The rows lie along a hidden order. The number after each row says roughly how far along it the row is, from 0 to 9. A new part has a new order.
[  9.9 -14.4 -18.0   1.7 -32.8  -1.8   5.0  -6.8   8.9  12.4 -22.5   2.1
  -0.3 -10.4  -1.6   3.4   6.1 -43.6  -2.4   3.0 -28.1   8.3  -9.3   8.7
  -9.6  -4.5   4.0  10.6  10.7 -16.5] -> 2
[ 10.1   4.8  -2.3 -12.8 -30.3   8.0  -1.7   6.6   5.8   8.6  16.7   2.7
  -1.1  -1.8   0.3   1.6  10.5  21.0  -0.1  11.0   4.4   1.1 -13.0   5.7
  -2.6  19.2   2.9  -0.8   4.2  16.4] -> 2
[ -8.9   3.7  19.6 -22.1  12.6   1.8  -0.2  -5.7   1.0  15.7   4.2   0.0
   3.9  -0.7  -3.6   5.0   3.2  12.0  -0.4  10.9  -2.2   0.0  13.0  -7.1
  20.2  22.8 -17.0   0.4   3.4  15.8] -> 5
[  1.2   5.0  12.4 -11.4 -15.6   8.4  -1.2   2.2   5.7   8.8  16.8   1.6
   0.3  -3.4  -2.2   3.5   7.7  27.1   2.4  16.4  -0.8   2.1   0.1  -2.2
  13.6  17.3 -16.1  -0.2   4.3  16.1] -> 3
[ 20.0  -4.4 -18.8 -26.8 -91.5  12.6   4.2  -9.1  12.9  22.7 -17.6   6.5
   6.8  -8.5  -3.1   9.0  24.0 -17.8  -8.4  24.5 -29.2  17.1  -7.4  13.1
  -3.0  42.5 -36.0  15.2  25.0  16.4] -> 0
[ -1.1  -9.7  11.6 -30.5 -13.5  -0.6   1.4 -10.3   5.0  14.7 -14.8   1.6
   6.4  -9.1  -5.4   8.4   9.3 -18.7   1.1  16.9 -25.3  11.7   7.1  -4.8
  29.1  14.0 -17.6   7.3  10.8  -0.3] -> 4
[  2.1   0.3  10.9 -17.3  -7.7   4.0  -1.1   1.5   4.6   5.0  11.6   1.1
   1.8  -4.0  -1.5   6.1   6.3  20.1   0.9  15.2  -5.4   6.8   1.4  -2.0
  20.0  20.3 -11.1   2.4   3.4  11.5] -> 3
[ -3.5  -2.6   3.7  -6.4   0.8  -2.0   2.6  -5.0  -0.1  -0.1 -13.3   0.0
   2.5  -1.8  -2.1   2.8   2.6  -3.0  -0.1  -0.4  -6.1   4.9   7.2  -4.4
   9.8   4.4  -7.7   0.6   3.7   2.2] -> 5
[-17.3  -1.8 -13.1 -13.3  14.4  -3.0   8.4 -17.9  -7.8  -6.9 -53.1  -0.1
  13.1  10.0  -8.5  -1.6  -2.5 -83.3 -14.3 -18.4 -23.6  14.0  19.4  -4.5
  -7.7  -4.2 -54.4  14.5   9.7  -2.9] -> 8
[-11.5   3.1   6.6 -17.6  19.4   0.3   1.5  -9.4  -2.3  -0.9 -19.6   0.0
   7.8   2.0  -5.6   2.6  -0.6 -23.6  -4.4   0.8  -8.7   1.9  16.3 -10.6
  13.0  10.4 -37.3   5.8   2.9  11.4] -> 6
[  2.6  -6.6   2.3 -26.8 -34.1   4.0   0.6  -7.2   8.5  15.5  -4.0   2.6
   5.5  -9.5  -2.4   6.7  11.0  -4.7   0.7  20.3 -15.7   9.8  -0.8  -3.5
  12.1  21.0 -13.7   8.2  11.3   3.2] -> 2
[-19.6   8.3   6.5 -31.7  17.9   1.0   4.5 -18.8  -9.5  -6.0 -30.1  -0.2
  13.2  11.6  -9.5   1.8  -1.1 -40.9 -14.8  -5.9 -16.0   8.7  32.6 -16.8
  13.1  19.1 -64.1   9.2   9.4  25.8] -> 8
[-25.8   4.9   6.8 -39.9  21.6   2.0   5.9 -26.3  -7.6   0.4 -39.7   2.1
  17.2   8.3 -11.5   4.3   1.1 -52.4 -14.7  -1.9 -28.1  13.5  37.2 -20.6
  18.4  20.3 -85.4  11.2  13.4  25.5] -> 9
[-12.5   5.4  25.7 -29.9   8.8   2.4  -1.0  -7.3   0.9  10.7   1.9   0.5
  14.2  -4.0  -3.9   6.3   3.1  19.0   1.5  20.4  -5.4   6.5  17.9 -14.6
  34.5  26.5 -26.7  -2.0   2.1  19.8] -> 5
[-14.0  -2.0   0.1 -11.5  12.7  -2.5   3.2 -15.0  -5.9  -0.2 -26.1  -0.3
   9.5   4.1  -5.6   1.2  -0.1 -45.7  -9.5  -6.5 -15.8   9.7  16.9 -10.9
   7.3   3.1 -32.3   7.3   8.1   1.9] -> 7
[-21.4   1.3  -7.2 -25.7  10.6   1.6   8.8 -31.1  -9.1   0.1 -55.8   1.4
  17.0  13.0 -11.0  -0.3   1.4 -78.4 -17.7 -17.7 -30.1  16.0  36.7 -13.1
  -2.9   7.6 -79.1  16.2  17.0  14.8] -> 9
[  4.4  -0.5   3.3 -25.2 -43.2   8.5   1.3  -4.6   9.4  19.6   6.2   3.2
   4.2  -8.5  -3.4   7.6  17.9  -5.5  -1.3  23.5 -18.6  10.0  -4.9   1.8
  14.0  35.7 -16.3   8.1  12.3  17.7] -> 1
[ 12.5  -2.4  -7.3 -18.9 -59.9   9.1   0.9   0.4  10.1  17.6   1.3   3.6
   1.3  -6.7  -0.9   5.9  16.2   3.4  -2.3  19.5  -9.8   9.5 -11.8   6.0
  -0.5  32.1   1.0   8.1  10.2  14.2] -> 1
